In the rows, 128 means zero.
Here are made-up elements, facts about them, and rows of numbers that follow some of those facts. Name the element behind each unnamed row.

Some facts about the elements:
tegi: uses; grorobim: is directly part of; drudruk: comes just before
beli	tegi	buplel; bovek	tegi	drunetrus; bovek	tegi	boskido; brebe	tegi	stuplel; brebe	tegi	brero; brerigom	tegi	stibri; brerigom	tegi	fleku; brero	tegi	stuplel
brero	tegi	klenos; bruplas	tegi	klorak; bruplas	tegi	grotram; brutrik	tegi	gaval; brutroker	tegi	bregruros; dasor	tegi	ligibre; dratro	tegi	stuplel; drezak	tegi	vazik
drirun	tegi	noklir; driser	tegi	truzu; driser	tegi	sedun; drizum	tegi	digun; drizum	tegi	zetom; drodan	tegi	skesutros; drunetrus	tegi	bovek; drunetrus	tegi	lilir
febro	tegi	fipife; festir	tegi	klirom; festir	tegi	gaval; festir	tegi	brutrik; fifar	tegi	nostozas; fiflan	tegi	sedivek; fipife	tegi	plekli; flagol	tegi	sotrelon
fleku	tegi	sozi; flenistum	tegi	sakir; flenistum	tegi	gibal; flukik	tegi	bruplas; flukik	tegi	dasor; flukik	tegi	trigi; fluku	tegi	pulo; fluku	tegi	bapem
fluku	tegi	stoza; fofu	tegi	steflil; fofu	tegi	senis; forazi	tegi	pluser; gaval	tegi	klirom; gibal	tegi	flenistum; godum	tegi	brutroker; grinus	tegi	brapli
grinus	tegi	flofi; groskonis	tegi	sodrudan; kadrir	tegi	trustozu; kamu	tegi	sozi; kamu	tegi	brerigom; kebra	tegi	plavifek; kidrak	tegi	bapem; kidrak	tegi	nebus
klorak	tegi	ligibre; klorak	tegi	trigi; lebul	tegi	trustozu; lilir	tegi	boskido; maskabi	tegi	plostem; mina	tegi	roklefis; mina	tegi	skistugrul; mitrin	tegi	breflista
nirur	tegi	klisko; plekli	tegi	febro; pluser	tegi	drodan; pudin	tegi	flofi; pulo	tegi	nebus; rasko	tegi	stafa; rekide	tegi	plavifek; rekide	tegi	graso
roklefis	tegi	skubrur; roklefis	tegi	mina; sakir	tegi	gibal; sedivek	tegi	putrun; senis	tegi	pliflokle; sidebrir	tegi	maskabi; skadrun	tegi	dratro; skadrun	tegi	brebe
skasilun	tegi	graso; skasilun	tegi	luris; skesutros	tegi	tremi; skigrem	tegi	brapli; skigrem	tegi	pudin; skigrem	tegi	grinus; skubrur	tegi	roklefis; skubrur	tegi	skistugrul
sodrudan	tegi	groskonis; sotrelon	tegi	goski; stafa	tegi	rasko; steflil	tegi	fofu; steflil	tegi	laplol; steflil	tegi	senis; stoza	tegi	fluku; sukleki	tegi	muflal
tremal	tegi	plekli; tremi	tegi	drodan; trigi	tegi	dasor; trobrin	tegi	trustozu; troka	tegi	nirur; trotro	tegi	paskaste; trotro	tegi	drezak; vazik	tegi	drezak
vunik	tegi	tive; zeflak	tegi	gustel; babal	grorobim	rutrol; bapem	grorobim	brika; beli	grorobim	skapluk; bepel	grorobim	gusostum; bodu	grorobim	rekir; bopegil	grorobim	ritror
boskido	grorobim	rebo; bovek	grorobim	rebo; brapli	grorobim	nunon; brebe	grorobim	klonir; breflista	grorobim	breklun; bregruros	grorobim	klekli; brerigom	grorobim	kasur; brero	grorobim	klonir
brika	grorobim	gelar; brume	grorobim	famol; bruplas	grorobim	dadeplun; brutrik	grorobim	lukle; brutroker	grorobim	klekli; budibra	grorobim	mobe; bugradran	grorobim	gusostum; buplel	grorobim	skapluk
dadeplun	grorobim	skizal; dake	grorobim	ritror; dasor	grorobim	dadeplun; digun	grorobim	lero; dovo	grorobim	keskir; dozom	grorobim	rekir; dratro	grorobim	klonir; drebar	grorobim	famol
dreren	grorobim	breklun; drezak	grorobim	groplom; drirun	grorobim	zifi; driser	grorobim	gelar; drizum	grorobim	lero; drodan	grorobim	stovar; drunetrus	grorobim	rebo; dusku	grorobim	trogim
febro	grorobim	kepek; feru	grorobim	bodu; festir	grorobim	lukle; fibrebim	grorobim	skapluk; fifar	grorobim	gusostum; fiflan	grorobim	dreren; fipife	grorobim	kepek; flagar	grorobim	flokles
flagol	grorobim	rustal; fleku	grorobim	kasur; flenistum	grorobim	keskir; flofi	grorobim	nunon; flovaflun	grorobim	stetron; flukik	grorobim	dadeplun; fluku	grorobim	brika; fofu	grorobim	dake
forazi	grorobim	stovar; fosku	grorobim	gusostum; foto	grorobim	rekir; gaval	grorobim	lukle; gesik	grorobim	kepek; gibal	grorobim	keskir; godum	grorobim	klekli; goski	grorobim	rustal
grane	grorobim	stovar; graso	grorobim	tadruk; grinus	grorobim	nunon; groskonis	grorobim	skizal; grotram	grorobim	dadeplun; gustel	grorobim	kasur; kadrir	grorobim	flokles; kamu	grorobim	kasur
kasur	grorobim	flokles; kebra	grorobim	tadruk; kepek	grorobim	drodim; kidrak	grorobim	brika; klarin	grorobim	skuroplus; klekli	grorobim	brotalim; klenos	grorobim	klonir; kleruk	grorobim	latrakar
klimun	grorobim	bopegil; klirom	grorobim	lukle; klisko	grorobim	mobe; klonir	grorobim	skapluk; klorak	grorobim	dadeplun; klugrol	grorobim	famol; laplol	grorobim	dake; latrakar	grorobim	noperam
lebul	grorobim	flokles; lero	grorobim	gusostum; ligibre	grorobim	dadeplun; lilir	grorobim	rebo; livem	grorobim	bodu; lugre	grorobim	futur; lukle	grorobim	noperam; luris	grorobim	tadruk
makin	grorobim	zusam; maskabi	grorobim	flagar; matosti	grorobim	bodu; mina	grorobim	postolin; mitrin	grorobim	breklun; mobe	grorobim	flokles; muflal	grorobim	mobe; nebus	grorobim	brika
negil	grorobim	mobe; nirur	grorobim	mobe; noklir	grorobim	zifi; nostozas	grorobim	gusostum; nunon	grorobim	drodim; nuvir	grorobim	gusostum; paskaste	grorobim	groplom; pibrok	grorobim	lugaskun
plavifek	grorobim	tadruk; plekli	grorobim	kepek; pliflokle	grorobim	dake; plostem	grorobim	flagar; plumus	grorobim	noperam; pluple	grorobim	drodim; pluser	grorobim	stovar; postolin	grorobim	noperam
pudin	grorobim	nunon; pulo	grorobim	brika; putrun	grorobim	dreren; rasko	grorobim	bitusten; rebo	grorobim	skizal; rekide	grorobim	tadruk; roklefis	grorobim	postolin; roklur	grorobim	bepel
ropim	grorobim	drebar; ruflas	grorobim	ritror; rustal	grorobim	flokles; sakir	grorobim	keskir; saskegror	grorobim	gusostum; sedivek	grorobim	dreren; sedun	grorobim	gelar; sema	grorobim	rupetre
senis	grorobim	dake; sidebrir	grorobim	flagar; sistos	grorobim	bugradran; skabas	grorobim	zusam; skadrun	grorobim	klonir; skasilun	grorobim	tadruk; skesutros	grorobim	stovar; skigrem	grorobim	nunon
skistugrul	grorobim	postolin; skodus	grorobim	bepel; skubos	grorobim	rekir; skubrur	grorobim	postolin; skuroplus	grorobim	noperam; sodrudan	grorobim	skizal; sofos	grorobim	lero; sotrelon	grorobim	rustal
sozi	grorobim	kasur; stafa	grorobim	bitusten; steflil	grorobim	dake; stetron	grorobim	brotalim; stibri	grorobim	kasur; stiren	grorobim	tadruk; stovar	grorobim	keskir; stoza	grorobim	brika
stuplel	grorobim	klonir; sukleki	grorobim	mobe; tadruk	grorobim	famol; tetri	grorobim	rupetre; tive	grorobim	drodim; toflustam	grorobim	latrakar; tremal	grorobim	kepek; tremi	grorobim	stovar
trigi	grorobim	dadeplun; trize	grorobim	gelar; trobrin	grorobim	flokles; trogim	grorobim	ritror; troka	grorobim	mobe; trotro	grorobim	groplom; trustozu	grorobim	flokles; truzu	grorobim	gelar
vaklustu	grorobim	bodu; vazik	grorobim	groplom; vefaki	grorobim	gemamor; vunik	grorobim	drodim; zagru	grorobim	mobe; zeflak	grorobim	kasur; zetom	grorobim	lero; zifi	grorobim	famol
zusam	grorobim	brotalim; bepel	drudruk	fosku; bodu	drudruk	foto; bopegil	drudruk	trogim; bovek	drudruk	lilir; brebe	drudruk	klenos; breflista	drudruk	mitrin; bregruros	drudruk	brutroker
brero	drudruk	dratro; brika	drudruk	sedun; bruplas	drudruk	ligibre; brutroker	drudruk	godum; budibra	drudruk	negil; bugradran	drudruk	nostozas; buplel	drudruk	beli; dadeplun	drudruk	sodrudan
dake	drudruk	ruflas; dasor	drudruk	flukik; dovo	drudruk	gibal; dratro	drudruk	skadrun; drebar	drudruk	tadruk; drezak	drudruk	trotro; drirun	drudruk	noklir; driser	drudruk	truzu
drizum	drudruk	digun; drodan	drudruk	forazi; drunetrus	drudruk	boskido; feru	drudruk	matosti; festir	drudruk	klirom; fibrebim	drudruk	klonir; fifar	drudruk	bugradran; fipife	drudruk	tremal
flagar	drudruk	kasur; flagol	drudruk	sotrelon; fleku	drudruk	zeflak; flenistum	drudruk	sakir; flofi	drudruk	brapli; flukik	drudruk	bruplas; fluku	drudruk	nebus; fofu	drudruk	senis
forazi	drudruk	tremi; fosku	drudruk	nuvir; foto	drudruk	dozom; gaval	drudruk	festir; gesik	drudruk	fipife; gibal	drudruk	flenistum; goski	drudruk	flagol; grane	drudruk	pluser
graso	drudruk	luris; grinus	drudruk	pudin; gustel	drudruk	stibri; kamu	drudruk	gustel; kasur	drudruk	rustal; kepek	drudruk	nunon; kidrak	drudruk	bapem; klekli	drudruk	zusam
kleruk	drudruk	toflustam; klirom	drudruk	brutrik; klisko	drudruk	troka; klonir	drudruk	buplel; klorak	drudruk	grotram; klugrol	drudruk	zifi; laplol	drudruk	steflil; lebul	drudruk	trustozu
ligibre	drudruk	klorak; lilir	drudruk	drunetrus; lukle	drudruk	plumus; luris	drudruk	rekide; makin	drudruk	skabas; matosti	drudruk	vaklustu; mina	drudruk	skubrur; mitrin	drudruk	dreren
mobe	drudruk	lebul; muflal	drudruk	klisko; nebus	drudruk	kidrak; negil	drudruk	sukleki; nirur	drudruk	muflal; nostozas	drudruk	lero; nunon	drudruk	pluple; nuvir	drudruk	fifar
plavifek	drudruk	graso; plekli	drudruk	febro; plostem	drudruk	sidebrir; plumus	drudruk	skuroplus; pluple	drudruk	tive; pluser	drudruk	drodan; postolin	drudruk	lukle; pudin	drudruk	flofi
pulo	drudruk	stoza; putrun	drudruk	sedivek; rebo	drudruk	dadeplun; rekide	drudruk	kebra; rustal	drudruk	kadrir; sakir	drudruk	stovar; saskegror	drudruk	bepel; sedivek	drudruk	fiflan
sedun	drudruk	driser; senis	drudruk	pliflokle; sidebrir	drudruk	maskabi; skadrun	drudruk	brebe; skasilun	drudruk	stiren; skigrem	drudruk	grinus; skistugrul	drudruk	mina; skodus	drudruk	roklur
skubos	drudruk	bodu; skubrur	drudruk	roklefis; skuroplus	drudruk	latrakar; sodrudan	drudruk	groskonis; sofos	drudruk	zetom; sozi	drudruk	brerigom; stafa	drudruk	rasko; steflil	drudruk	fofu
stetron	drudruk	klekli; stibri	drudruk	sozi; stiren	drudruk	plavifek; stoza	drudruk	fluku; stuplel	drudruk	brero; sukleki	drudruk	zagru; tadruk	drudruk	brume; tetri	drudruk	sema
tive	drudruk	vunik; tremal	drudruk	plekli; tremi	drudruk	skesutros; trigi	drudruk	dasor; trobrin	drudruk	mobe; trogim	drudruk	dake; troka	drudruk	budibra; trotro	drudruk	vazik
trustozu	drudruk	flagar; truzu	drudruk	trize; vaklustu	drudruk	livem; vazik	drudruk	paskaste; zeflak	drudruk	kamu; zetom	drudruk	drizum; zifi	drudruk	drebar

Some elements and their rows:
grane: [ 89 121 110 125 111 134 137 108 131 120 136 163 133 147  81 100  99 113
 118 125 130 118  96 111 126 136 139]
stovar: [130 160 128 155 125 103 107 135 122 158 126 120  82 115 197 172 169 137
 144 141 123 117 160 124 179 165 135]
pulo: [134 130 112 121 115 134 145 112 120 130 149 174 130 150  86 107  96 121
 113 110 121 125  82 126  90 129 124]
brika: [ 96 153  64 152 118 106 129 109 119 163 148 147 117 172 109 162 140 167
 115 126 149 101 107 109 163 143 122]
fluku: [145 132 137 116 130 147 149 145 116 140 127 124 141 127 132  98 125 110
 121 148 110 148 110 147  80 102 125]
skizal: [107 138 122 101 112  95  81 143 158 170 119 125 104 215 148 199 147 177
 145 146 139 117 155 119 162 109  78]
drirun: [141 115 106 130  96  87 153 105 120 108 156 159 157 147 110 100  70 110
 102 109 151 107  83 139 103 129 111]
sema: [111 136 121 115 139 147 131 121 147 108 129 131 146 129  91 103 108 121
 145 143 137 126 118 135 153 124 124]
trogim: [119 169  73 140 145 120 123 122 135 153 142 114 130 153 121 167 151 175
 139 143 157 108 129 132 193 130 105]
dake: [107 157  88 147 133 115 130 141 116 175 126  95 128 148 158 157 170 163
 122 165 140 123 139 128 159 116 122]
senis: [157 125 153 123 108 153 140 144 128 118 116 109 105 109 144 134 129 111
 120 129 111 145 126 145  68 142 119]
bopegil: [101 151  60 154 117  99 124 108 119 164 149 143 119 174 114 170 140 176
 115 122 152 100 113 108 167 139 120]
dasor: [154 125 142  66 119 131 112 142 184 114 148 168 127 203  84 135 117 117
 132 146 104 124 159 163 101  83  71]
brerigom: [190  59 197 116 169 111 107 133  91 110 131 130 128  80 154 136 168 114
 127  50 120 134 178 110 122 120 136]
muflal: [137 106 118 128 158 142 111 103 149  81 126 121 173 109  86 116 102 163
 140 105 131 144 156 118 143  90 162]
dratro: [150 136 146 104 122 166 138 134  89 143 113 108 139 130 141  89 106 130
 155 145 130 158  75 134  88 102 127]
nostozas: [118  87 195 108 149 124 122 146  97 133 121 130  98  92 150 115 184  65
 137 104 132 110 153 111 170 166 119]

Rows to name:
No name comes twice in this set of rows, the named rows included.
[186  49 199 112 172 111 110 136  86 112 130 125 130  81 149 137 177 110
 122  45 127 130 178 108 127 122 127] : kadrir
[129 169 121 161 133 113 109 134 118 167 126 120  74 112 193 178 183 145
 145 140 119 119 159 119 180 168 140] : latrakar
[ 95 130 133 124 130 149 140 141 126 135 114 114 141 121 126  94 134 107
 126 166 118 140 124 130 120 114 143] : fosku
[ 94 164  59 158 126 122 133 110 113 173 149 149 108 163 103 165 155 172
 115 127 141 103 106 105 162 149 130] : postolin
[107 128 147 136 115 173 140 141 132 117 102 102 101  88 130 121 144 100
 127 145 112 143 134 125 103 159 148] : tive
[179 139 185 110 113 154 112 125  93 128 112 128  92 102 184 109 106 114
 182 120 117 155  95 128 111 149 138] : brebe
[157 111 191 126 143  90 131 162 132 167 129 140 100  68 162 117 127  72
 131  78  89 154 117 123 149 153 107] : skesutros
[130 129 137 133 135 108 157 169 152 184 124 113 147  90 123  99  91 103
 110 114  84 181  85 135 112 102 107] : drodan
[121 111 194  87  99 110  78 147 177 120 112 153  85 166 163 142 131  94
 152 152  92 132 190 131 131 124 112] : ligibre
[187  57 197 117 170 110 106 131  93 108 128 128 131  78 153 136 168 116
 127  48 120 136 181 108 125 118 139] : sukleki
[159 146 172 134 133 146 131 138 118 131 125 148  87  83 165 115 137  90
 139 124  89 143 130 136 105 159 148] : vunik

Now the same elements, written a new way:
Some rows with their names:
breklun: [148 105 157  89 126 116 129 125 131 115 119  98 119 149 104  90 125 110
 129 120 115 146 135 134 128 136 128 108 116 127 140 128]
tetri: [118 114 102 135 117 124 136 133 116 130 124 139 121 117 116 134 132 153
 139 127 150 133 118 128 127 134 126 120 130 121 138 148]
stetron: [156  95 146  82 120 104 132 111 126 114 109 102 111 144  78  77 123 128
 153 106 128 158 138 128 116 143 128  92 115 117 150 144]
stafa: [120  96 105 131 119 132 140 128 112 129 116 147 126 114 119 139 133 156
 142 117 154 121 126 133 118 135 137 131 125 103 125 145]
klirom: [127 145 145 102 128 131 132 124 119 137 132 136 142 124 127 144 153 142
  80 130 135 112 132 130 139 135 162 107 159 129 115 133]
groplom: [144 116 151  89 129 116 126 125 136 118 119 101 120 147 103  87 124 112
 136 116 120 145 137 134 125 137 129 115 117 126 137 136]
kepek: [129 101 139  74 138 121 118 111  86  93 137 119 109 117  93  91 124 150
 104 111 150 120 123 132 110 164 149  64 117 120 167 176]
fifar: [ 91 133 117 123 166 120 109 150 123 110 122 135 124 170 158 125 131 108
 110 127 136 106 122 145 107 139 108 153 136 131 115 119]
brutrik: [102 141 132 105 128 118 124 134 124 109 134 125 154 141 147 146 133 132
  89 126 128  93 132 124 128 137 138 117 142 128 111 140]
drizum: [130 152 118 129 132 137 119 136 111 116 133 122 125 147 146 122 122 136
  99 133 148 126 124 116 121 128 146 156 144 138 148 152]
senis: [107 137 135 131 122 119 137 128 135 120 138 117 140 135 139 146 136 131
 107 131 124 105 139 127 144 125 125 130 135 129 116 131]
bregruros: [131 107 116 128 118 124 141 128 133 132 112 141 117 117 100 136 150 159
 134 134 163 131 126 132 136 139 130  99 143 116 130 137]
sedun: [119 116 134 125 133 156 134 119 129 144 119 139 108 112 117 136 156 159
 119 147 152 118 131 112 129 134 108 109 163 134 135 112]
zetom: [122 129 136 130 120 149 133 130 136 131 124 140 109 105 115 140 143 154
 114 143 152 110 131 105 133 125 131 112 153 143 150 128]
brebe: [106 121 132 130 141 129 129 161 121 122 130 139 123 130 145 168 123 116
 107 124 125  82 140 151 128 127 128 140 124 122 100 114]
negil: [128 150 122 170 151 118 101 109 122 133 159 167 164  87 163 145 113  86
 164 137  61 151  97 142 142 104 111 102  96 136  93  70]
rupetre: [149 112 155  90 130 114 126 113 132 120 121  99 114 145 103  91 127 113
 137 119 118 146 140 132 119 136 132 114 112 127 136 123]

Name these rows:
No name comes twice in this set of rows, the named rows included.
[109 129 157  72 118 121 121 131 163 107 150 104  98 143 121  65 115  69
 117 112  99 118 123 172 149 130 126 109 118 126 142 112] : lero
[101 121 104 119 140 135 119 132  81 112 142 157 120 102 122 140 136 170
  99 122 163  97 116 125 115 156 150  91 138 126 151 168] : gesik
[100 123 139 122 127 141 137 164 143 128 135 151 117 114 140 162 129 111
 109 130 128  81 135 164 154 119 123 119 136 120 101  95] : klenos
[ 81 133 129 106 136 149 120 134 162 122 137 152  98 132 146 111 148 103
 107 138 135  92 105 158 151 126 100 107 158 126 108  93] : nostozas
[132 129 144 113 109 132 133 140 120 133 138 138 140  82 122 151 111 146
 107 106 127  97 141 109 119 139 173 119 119 136 157 159] : mina
[ 84 153 127 130 141 147 123 130  78  84 161 119 118 116 150 164 105 140
  72 133 128  80 131 120 140 125 147 118 119 153 151 152] : plekli
[182 107 188 121 113 120 123 171 190 124 173  73  92 200 104  95 129 140
 195 149 151 151 153 143 183 136  32 210  79 115  55 123] : tadruk
[ 84 141 132 116 140 151 129 127  98  95 145 133 124 123 147 167 141 149
  65 149 143  74 126 124 148 132 135  89 141 140 123 123] : flofi
[135 156 122 177 162 109 105 108 105 132 153 163 174  91 155 161 119  96
 160 143  64 151 105 127 129 111 121 104  92 136  89  77] : budibra
[136 139 100 165 156 126  96  94  95 111 149 158 208 126 178 118 123  98
 162 148  86 161  87 104 101 107 112 126  98 124  61  93] : troka
[ 64 138  94 157  83 128 174 134 195 163  67 127  97 134 150 163 137  66
 118 128  79 118 139 172 154  83 127 133 185 129 160  82] : grotram
[149 107 160  65 138 130 126 109 123 118 119  99 115 131 100  68 126 121
 120 106 124 132 139 113  98 152 147  90 123 131 171 139] : lukle
[183 101 182 106 116 132 122 150 180 138 146  92  91 159  86  81 128 146
 190 141 149 158 146 120 142 144  70 181  95 116 109 134] : zifi
[ 63 142  90 168  96 110 169 141 178 162  55 128 106 152 154 165 120  69
 123 106  87 123 147 160 134  86 138 154 174 132 163  91] : klorak
[183 121 153 136 148 116 102  57 111 143 143 137 181  83 112  87 120 101
 196 127  55 212 106  89 111 120 133  80  78 128 124  83] : mobe

